Below are the code and all the weights of a small trained network. Each question names an input and a class and asks about switching units off, where a switched-off unit gives its printed mean instead of its output.

import numpy as np


def w(rows, s, z=0):
    codes = np.array(rows[::2]) - 128.0
    scale = np.full(codes.shape[1], s)
    scale[-1] = z or s
    return codes * scale


def norm(h):
    return h / np.sqrt((h * h).mean(-1, keepdims=True) + 1e-5)


def f(y):
    return y / 2 * (1 + np.tanh(0.7978845608 * (y + 0.044715 * y**3)))


def log_softmax(a):
    a = a - a.max(-1, keepdims=True)
    return a - np.log(np.exp(a).sum(-1, keepdims=True))


def net(x, mask):
    res = np.array(x, float).reshape(1, 5) / 4 @ E
    u = 0
    for l in range(3):
        y = f(norm(res) @ A[l][:, :-1].T + A[l][:, -1])
        res = res + np.where(mask[u : u + 13], y, B[l][:, -1]) @ B[l][:, :-1]
        u += 13
    return log_softmax(norm(res)[-1] @ U[:, :-1].T + U[:, -1])


A, B = {}, {}
E = w([
[132,86,237,61,22,203,118],'x0',
[251,183,28,138,108,33,98],'x1',
[132,58,147,98,108,33,82],'x2',
[163,138,53,170,121,104,248],'x3',
[73,31,121,6,232,215,29],'x4',
],0.0022)
A[0] = w([
[114,75,70,89,221,95,43,67],'L0N0',
[97,151,106,107,177,112,37,17],'L0N1',
[128,134,131,123,131,127,134,122],'L0N2',
[134,55,82,89,182,109,108,93],'L0N3',
[132,88,195,60,114,134,45,83],'L0N4',
[128,180,66,179,162,58,159,44],'L0N5',
[125,134,108,126,116,144,154,90],'L0N6',
[178,184,159,201,54,63,171,102],'L0N7',
[141,140,122,77,178,161,4,2],'L0N8',
[201,140,95,125,92,14,60,39],'L0N9',
[127,65,78,110,171,80,148,40],'L0N10',
[103,142,105,108,169,137,61,36],'L0N11',
[242,214,38,147,88,51,152,11],'L0N12',
],0.0043,0.0023)
B[0] = w([
[94,140,139,122,217,43,153,185],'L0N0',
[140,110,161,162,180,137,102,127],'L0N1',
[120,130,120,132,125,133,125,126],'L0N2',
[96,145,107,90,129,63,168,156],'L0N3',
[146,131,150,101,88,143,43,174],'L0N4',
[167,99,160,109,29,158,83,185],'L0N5',
[121,154,130,124,142,134,120,121],'L0N6',
[83,168,133,192,138,53,117,216],'L0N7',
[93,197,220,179,146,124,46,151],'L0N8',
[139,91,83,128,164,230,212,172],'L0N9',
[150,117,83,78,119,114,166,131],'L0N10',
[142,141,153,169,162,125,106,124],'L0N11',
[248,139,1,206,85,108,43,253],'L0N12',
],0.004,0.0032)
A[1] = w([
[159,88,108,155,132,122,131,92],'L1N0',
[159,113,133,147,89,145,177,72],'L1N1',
[171,118,110,147,56,180,221,75],'L1N2',
[103,150,141,114,152,125,84,78],'L1N3',
[145,91,112,157,108,116,82,53],'L1N4',
[125,96,181,97,83,156,87,73],'L1N5',
[161,98,192,65,3,177,39,24],'L1N6',
[145,61,66,63,189,225,59,83],'L1N7',
[162,77,84,73,171,172,91,37],'L1N8',
[133,117,131,135,131,132,130,127],'L1N9',
[144,111,187,89,26,180,47,5],'L1N10',
[125,164,103,98,141,254,193,28],'L1N11',
[154,86,188,64,17,173,54,44],'L1N12',
],0.0043,0.0028)
B[1] = w([
[126,161,104,143,105,137,142,133],'L1N0',
[99,173,150,161,188,127,86,100],'L1N1',
[95,179,182,184,249,134,10,235],'L1N2',
[155,101,136,173,134,137,93,108],'L1N3',
[112,161,109,209,151,165,157,89],'L1N4',
[132,163,81,129,85,140,109,138],'L1N5',
[116,131,82,27,9,184,122,251],'L1N6',
[75,210,242,174,84,39,145,254],'L1N7',
[88,136,174,146,121,91,147,93],'L1N8',
[124,140,121,131,127,130,128,125],'L1N9',
[124,136,56,66,31,160,137,174],'L1N10',
[253,147,169,156,242,219,174,61],'L1N11',
[137,172,89,17,6,204,103,236],'L1N12',
],0.0031,0.00082)
A[2] = w([
[151,154,131,147,154,203,162,51],'L2N0',
[110,121,103,159,196,110,161,131],'L2N1',
[140,110,109,120,112,101,131,113],'L2N2',
[106,110,189,112,157,112,59,57],'L2N3',
[143,147,153,150,150,249,142,85],'L2N4',
[92,125,158,168,79,109,145,80],'L2N5',
[69,107,160,93,139,160,154,132],'L2N6',
[111,136,161,176,80,98,166,38],'L2N7',
[136,124,133,118,120,124,128,139],'L2N8',
[253,131,58,163,95,109,122,3],'L2N9',
[104,132,154,156,100,99,144,92],'L2N10',
[100,158,161,180,112,169,135,109],'L2N11',
[127,130,106,123,155,183,191,72],'L2N12',
],0.0068,0.0027)
B[2] = w([
[187,88,194,113,170,113,137,124],'L2N0',
[135,117,148,100,9,175,138,183],'L2N1',
[146,140,96,116,129,145,141,137],'L2N2',
[131,179,127,169,198,144,75,149],'L2N3',
[253,75,122,58,145,66,143,138],'L2N4',
[102,207,172,89,121,105,154,129],'L2N5',
[171,159,61,213,106,157,110,157],'L2N6',
[95,207,178,99,151,67,136,128],'L2N7',
[123,131,104,118,132,149,128,130],'L2N8',
[193,167,62,243,113,161,62,253],'L2N9',
[136,196,149,93,126,96,167,128],'L2N10',
[153,122,148,49,122,70,160,138],'L2N11',
[138,76,219,231,154,167,148,121],'L2N12',
],0.0046,0.005)
U = w([
[60,74,119,179,132,173,197,1],'0',
[58,135,164,131,222,117,30,181],'1',
[122,126,143,35,32,195,80,187],'2',
[202,172,52,246,97,104,108,204],'3',
[225,81,206,130,172,168,192,120],'4',
[97,58,63,66,161,45,170,30],'5',
[95,211,204,128,92,49,196,115],'6',
],0.012,0.0026)

Each question gives the input, the list of numbers given to net, and the class t.
The units are the neurons (one row each of A and B). Each row of codes is followed by its name. A weight is (code - 128) times the scale printed after its matrix; where a second scale follows, it is the last column's (A, B and U).
mask holds one flag per neuron, layer by layer. A switched-off neuron (its flag False) gives its mean, the last column of its row in B, instead of its output. The means were averaged over made-up inputs and are rounded, as every weight is.
A unit's drop is (log p(t) with every unit on - log p(t) with that unit switched off) / (log p(t) with every unit on - log p(t) with every unit switched off).
The circuit of an input: a set's keep is (log p(t) with only the set's units on - log p(t) with every unit switched off) / (log p(t) with every unit on - log p(t) with every unit switched off). Starting from the 12 units with the biggest drops (on a tie, the unit counted first), units are removed one at a time, each time the one whose removal leaves the highest keep (on an exact tie, the one counted first), for as long as the keep stays at least 0.8.
circuit, biggest first: the units of the circuit, biggest drop first
unit that matters most: the unit with the biggest drop
k most important neurons: the k neurons with the biggest drops, biggest first
k most important neurons of layer l: the k neurons of layer l with the biggest drops, biggest first
drop of u: that unit's drop, to one decimal
input [0,-1,4,-8,-6], class 6: circuit, biggest first -> [L0N12, L2N9]
input [1,7,5,0,8], class 1: unit that matters most -> L0N8
input [-2,-6,-2,2,3], class 4: circuit, biggest first -> [L1N11, L2N4]
input [-4,0,-2,4,6], class 5: circuit, biggest first -> [L0N0, L2N9]
input [0,-7,6,7,3], class 0: circuit, biggest first -> [L2N6, L0N12, L2N9]
input [5,1,-7,4,8], class 4: circuit, biggest first -> [L1N11, L2N4]
input [-2,1,7,-3,0], class 1: circuit, biggest first -> [L2N3, L0N12, L2N9]
input [2,5,5,4,4], class 5: 3 most important neurons of layer 2 -> [L2N6, L2N9, L2N3]
input [-6,-3,0,-1,-1], class 0: 2 most important neurons -> [L0N12, L1N7]
input [2,-1,-8,2,-8], class 6: 2 most important neurons -> [L0N7, L2N7]
input [2,-6,4,7,0], class 4: 2 most important neurons -> [L0N7, L0N0]
input [-3,-3,-4,2,5], class 0: 2 most important neurons of layer 0 -> [L0N0, L0N9]
input [1,1,5,-6,2], class 1: 4 most important neurons of layer 0 -> [L0N0, L0N5, L0N8, L0N1]
input [3,5,-7,3,5], class 4: unit that matters most -> L1N11
input [-5,5,-4,4,7], class 5: 3 most important neurons -> [L0N0, L2N9, L0N3]
input [-1,-6,6,6,6], class 5: 3 most important neurons -> [L0N3, L2N9, L1N2]
input [5,-6,5,0,-6], class 6: 3 most important neurons -> [L0N5, L0N7, L0N12]
input [4,6,4,-5,7], class 1: 4 most important neurons of layer 0 -> [L0N0, L0N5, L0N8, L0N1]
input [8,2,-5,-6,-7], class 6: 2 most important neurons -> [L0N7, L0N5]
input [1,6,-5,-3,3], class 1: most important neuron -> [L2N9]
input [-8,-1,-7,4,7], class 0: 3 most important neurons of layer 2 -> [L2N1, L2N9, L2N12]
input [2,-3,-7,7,8], class 4: drop of L0N0 -> 0.0
input [-2,-8,-8,4,5], class 4: drop of L2N4 -> 0.1
